Below are the code and all the weights of a small trained network. Each question names an input and a class and asks about switching units off, where a switched-off unit gives its printed mean instead of its output.

import numpy as np


def w(rows, s, z=0):
    codes = np.array(rows[::2]) - 128.0
    scale = np.full(codes.shape[1], s)
    scale[-1] = z or s
    return codes * scale


def norm(h):
    return h / np.sqrt((h * h).mean(-1, keepdims=True) + 1e-5)


def f(y):
    return np.maximum(y, 0)


def log_softmax(a):
    a = a - a.max(-1, keepdims=True)
    return a - np.log(np.exp(a).sum(-1, keepdims=True))


def net(x, mask):
    res = np.array(x, float).reshape(1, 5) / 4 @ E
    u = 0
    for l in range(2):
        y = f(norm(res) @ A[l][:, :-1].T + A[l][:, -1])
        res = res + np.where(mask[u : u + 9], y, B[l][:, -1]) @ B[l][:, :-1]
        u += 9
    return log_softmax(norm(res)[-1] @ U[:, :-1].T + U[:, -1])


A, B = {}, {}
E = w([
[143,112,162,176,178,29,147,135,132,190,224],'x0',
[109,153,120,97,44,111,62,159,85,135,129],'x1',
[253,157,87,83,225,160,96,125,182,93,140],'x2',
[129,99,140,45,32,160,134,84,45,141,99],'x3',
[219,226,150,147,200,117,177,106,187,164,45],'x4',
],0.0066)
A[0] = w([
[49,92,69,119,100,136,147,123,124,54,166,178],'0.n1',
[67,192,217,65,156,51,169,170,121,163,94,27],'0.n2',
[158,234,80,146,69,136,139,182,91,80,148,174],'0.n3',
[125,158,86,65,124,133,126,61,158,168,25,92],'0.n4',
[231,254,59,122,168,156,192,124,96,103,69,149],'0.n5',
[25,147,129,220,93,172,113,172,168,126,69,182],'0.n6',
[61,153,117,171,94,133,81,104,72,247,143,92],'0.n7',
[139,162,151,163,168,209,179,140,179,161,17,5],'0.n8',
[200,93,139,106,111,151,189,13,75,188,177,101],'0.n9',
],0.0063,0.0027)
B[0] = w([
[186,100,99,178,56,84,153,254,175,148,128,213],'0.n1',
[249,61,69,243,183,131,137,97,84,203,119,164],'0.n2',
[79,60,154,142,185,84,113,6,164,132,143,174],'0.n3',
[65,180,147,82,183,140,169,71,186,80,61,194],'0.n4',
[165,163,172,90,6,221,138,93,124,74,168,255],'0.n5',
[202,127,208,103,169,84,187,159,141,197,163,220],'0.n6',
[217,58,61,207,82,201,117,201,188,112,123,198],'0.n7',
[118,181,196,95,96,136,75,38,145,87,196,207],'0.n8',
[162,82,175,191,212,87,99,108,225,197,209,185],'0.n9',
],0.0063,0.0069)
A[1] = w([
[16,78,142,192,181,83,84,159,121,161,192,233],'1.n1',
[64,13,40,141,35,87,164,164,196,86,142,205],'1.n2',
[129,145,101,212,144,133,14,44,194,170,173,38],'1.n3',
[55,124,91,129,240,100,212,35,188,55,169,204],'1.n4',
[120,188,138,164,241,79,163,87,116,178,126,138],'1.n5',
[5,164,107,199,180,4,64,198,159,123,152,252],'1.n6',
[69,203,155,99,103,123,223,128,110,152,12,204],'1.n7',
[33,97,110,105,84,255,84,148,120,139,111,137],'1.n8',
[246,192,96,125,148,97,76,115,111,98,246,174],'1.n9',
],0.0065,0.0014)
B[1] = w([
[54,157,244,69,234,98,155,74,145,119,117,206],'1.n1',
[228,149,80,156,132,188,146,153,120,83,97,254],'1.n2',
[114,99,104,152,141,144,143,134,119,145,76,198],'1.n3',
[70,120,132,78,87,64,41,149,85,146,104,198],'1.n4',
[56,17,92,75,131,130,77,180,70,73,135,187],'1.n5',
[81,157,108,144,155,108,90,35,174,207,180,191],'1.n6',
[120,127,145,141,195,129,155,151,254,205,254,166],'1.n7',
[145,104,119,108,145,101,134,223,96,94,103,171],'1.n8',
[131,80,122,187,104,112,206,190,133,206,165,241],'1.n9',
],0.0084,0.0076)
U = w([
[10,79,126,85,174,49,49,80,64,165,134,86],'0',
[191,27,150,168,145,104,161,144,173,224,196,191],'1',
[158,128,67,108,69,73,104,40,33,186,38,1],'2',
[147,172,206,21,94,174,102,12,165,100,136,156],'3',
[201,80,62,98,42,169,106,197,49,21,68,134],'4',
],0.011,0.0031)

Each question gives the input, the list of numbers given to net, and the class t.
The units are the neurons (one row each of A and B). Each row of codes is followed by its name. A weight is (code - 128) times the scale printed after its matrix; where a second scale follows, it is the last column's (A, B and U).
mask holds one flag per neuron, layer by layer. A switched-off neuron (its flag False) gives its mean, the last column of its row in B, instead of its output. The means were averaged over made-up inputs and are rounded, as every weight is.
A unit's drop is (log p(t) with every unit on - log p(t) with that unit switched off) / (log p(t) with every unit on - log p(t) with every unit switched off).
The circuit of an input: a set's keep is (log p(t) with only the set's units on - log p(t) with every unit switched off) / (log p(t) with every unit on - log p(t) with every unit switched off). Starting from the 12 units with the biggest drops (on a tie, the unit counted first), units are removed one at a time, each time the one whose removal leaves the highest keep (on an exact tie, the one counted first), for as long as the keep stays at least 0.8.
units of the circuit, in order: the units of the circuit, biggest drop first
most important unit: the unit with the biggest drop
k most important neurons: the k neurons with the biggest drops, biggest first
k most important neurons of layer l: the k neurons of layer l with the biggest drops, biggest first
drop of u: that unit's drop, to one decimal
input [-8,-2,-8,4,-1], class 1: 3 most important neurons	[1.n7, 0.n6, 0.n5]
input [-2,5,6,-4,5], class 3: most important unit	0.n5
input [-2,-1,-5,1,-2], class 4: 2 most important neurons	[0.n7, 1.n2]
input [2,1,-3,6,-5], class 4: units of the circuit, in order	[1.n2, 1.n9]
input [5,2,1,6,-7], class 4: units of the circuit, in order	[1.n2, 0.n6]
input [-4,7,-4,-2,5], class 3: 4 most important neurons	[1.n9, 0.n4, 0.n8, 0.n1]
input [-4,8,1,-6,-8], class 1: 3 most important neurons of layer 1	[1.n6, 1.n1, 1.n5]
input [-3,-4,-6,-1,-5], class 4: 4 most important neurons	[1.n2, 0.n9, 0.n7, 1.n9]
input [-8,8,-6,-8,-4], class 1: 4 most important neurons	[0.n6, 0.n5, 1.n6, 0.n3]
input [4,-5,-2,3,1], class 0: 2 most important neurons of layer 0	[0.n5, 0.n1]
input [-8,-1,-7,0,-1], class 1: 2 most important neurons	[1.n7, 0.n6]
input [-2,-5,-1,-7,0], class 0: 3 most important neurons	[1.n4, 0.n7, 0.n1]
input [1,4,1,2,3], class 3: 2 most important neurons	[0.n5, 0.n4]
input [-3,-6,-3,4,-5], class 4: units of the circuit, in order	[1.n2]
input [-4,5,3,7,0], class 3: 2 most important neurons of layer 0	[0.n4, 0.n7]
input [8,-7,7,-8,-2], class 0: 2 most important neurons of layer 1	[1.n4, 1.n5]
input [2,-2,-6,8,-4], class 4: 2 most important neurons of layer 1	[1.n2, 1.n9]
input [4,2,5,-8,-4], class 0: 3 most important neurons of layer 0	[0.n5, 0.n7, 0.n1]
input [-2,-8,0,-4,8], class 3: drop of 0.n5	0.1
input [-3,6,4,-3,2], class 3: most important unit	0.n5
input [-8,-7,5,-3,-3], class 4: drop of 0.n9	0.2
